Below is a small trained network, with its code and all its weights. Each question gives an input and a class and asks what happens when units are switched off, that is, made to give their printed mean instead of their output.

import numpy as np


def w(rows, s, z=0):
    codes = np.array(rows[::2]) - 128.0
    scale = np.full(codes.shape[1], s)
    scale[-1] = z or s
    return codes * scale


def f(y):
    return y / 2 * (1 + np.tanh(0.7978845608 * (y + 0.044715 * y**3)))


def log_softmax(a):
    a = a - a.max(-1, keepdims=True)
    return a - np.log(np.exp(a).sum(-1, keepdims=True))


def net(x, mask):
    res = np.array(x, float).reshape(1, 8) / 4 @ E
    y = f(res @ A[0][:, :-1].T + A[0][:, -1])
    res = res + np.where(mask, y, B[0][:, -1]) @ B[0][:, :-1]
    return log_softmax(res[-1] @ U[:, :-1].T + U[:, -1])


A, B = {}, {}
E = w([
[96,109,6],'x0',
[23,37,171],'x1',
[128,129,127],'x2',
[128,128,128],'x3',
[128,128,128],'x4',
[52,217,141],'x5',
[128,128,128],'x6',
[128,128,128],'x7',
],0.015)
A[0] = w([
[172,108,146,149],'neuron 0',
[62,40,115,90],'neuron 1',
[24,116,134,83],'neuron 2',
[187,174,98,224],'neuron 3',
[111,70,200,136],'neuron 4',
[135,95,201,153],'neuron 5',
[180,61,125,247],'neuron 6',
[51,53,161,171],'neuron 7',
[79,141,120,62],'neuron 8',
[147,162,56,121],'neuron 9',
[206,161,190,242],'neuron 10',
[50,222,136,192],'neuron 11',
[79,126,39,109],'neuron 12',
[82,203,81,102],'neuron 13',
[135,204,176,115],'neuron 14',
[145,246,96,102],'neuron 15',
[93,112,2,172],'neuron 16',
[107,109,182,109],'neuron 17',
[83,133,185,93],'neuron 18',
[172,139,149,158],'neuron 19',
],0.019,0.011)
B[0] = w([
[107,147,111,165],'neuron 0',
[95,73,151,222],'neuron 1',
[113,110,174,214],'neuron 2',
[153,148,76,216],'neuron 3',
[73,147,97,214],'neuron 4',
[86,165,118,198],'neuron 5',
[81,139,76,218],'neuron 6',
[79,115,147,252],'neuron 7',
[135,95,166,153],'neuron 8',
[162,88,104,188],'neuron 9',
[134,203,110,228],'neuron 10',
[182,148,255,235],'neuron 11',
[167,77,140,198],'neuron 12',
[168,133,169,187],'neuron 13',
[167,175,155,189],'neuron 14',
[190,97,138,213],'neuron 15',
[152,18,101,239],'neuron 16',
[75,134,178,177],'neuron 17',
[114,141,174,185],'neuron 18',
[124,166,98,168],'neuron 19',
],0.016,0.025)
U = w([
[164,212,48,174],'0',
[52,151,120,218],'1',
[210,201,163,249],'2',
[105,155,216,64],'3',
[194,89,7,78],'4',
[94,39,107,107],'5',
[250,90,148,67],'6',
[146,50,206,2],'7',
],0.013,0.0062)

Each question gives the input, the list of numbers given to net, and the class t.
The units are the neurons (one row each of A and B). Each row of codes is followed by its name. A weight is (code - 128) times the scale printed after its matrix; where a second scale follows, it is the last column's (A, B and U).
mask holds one flag per neuron, in row order. A switched-off neuron (its flag False) gives its mean, the last column of its row in B, instead of its output. The means were averaged over made-up inputs and are rounded, as every weight is.
A unit's drop is (log p(t) with every unit on - log p(t) with that unit switched off) / (log p(t) with every unit on - log p(t) with every unit switched off).
The circuit of an input: a set's keep is (log p(t) with only the set's units on - log p(t) with every unit switched off) / (log p(t) with every unit on - log p(t) with every unit switched off). Starting from the 12 units with the biggest drops (on a tie, the unit counted first), units are removed one at a time, each time the one whose removal leaves the highest keep (on an exact tie, the one counted first), for as long as the keep stays at least 0.8.
circuit, biggest first: the units of the circuit, biggest drop first
top k neurons: the k neurons with the biggest drops, biggest first
drop when u is switched off: that unit's drop, to one decimal
input [1,-6,-1,2,4,0,2,-1], class 4: circuit, biggest first	(neuron 11)
input [-7,-5,1,-1,-2,0,3,2], class 0: circuit, biggest first	(neuron 11; neuron 10)
input [1,5,-4,-2,-8,-5,7,0], class 5: top 2 neurons	(neuron 10; neuron 1)
input [-2,-6,-6,-2,-3,1,-2,8], class 2: top 3 neurons	(neuron 15; neuron 6; neuron 4)
input [0,-5,-7,6,8,-4,3,0], class 0: top 2 neurons	(neuron 16; neuron 10)
input [2,0,4,-8,-2,7,-1,-1], class 6: top 2 neurons	(neuron 7; neuron 1)
input [3,0,0,8,6,6,-8,-7], class 6: top 2 neurons	(neuron 7; neuron 1)
input [1,2,0,-2,0,-6,2,-8], class 5: drop when neuron 10 is switched off	0.2
input [1,-6,2,-4,0,-8,2,-8], class 4: drop when neuron 11 is switched off	0.2
input [-2,7,0,-2,-4,1,6,7], class 3: drop when neuron 18 is switched off	0.1
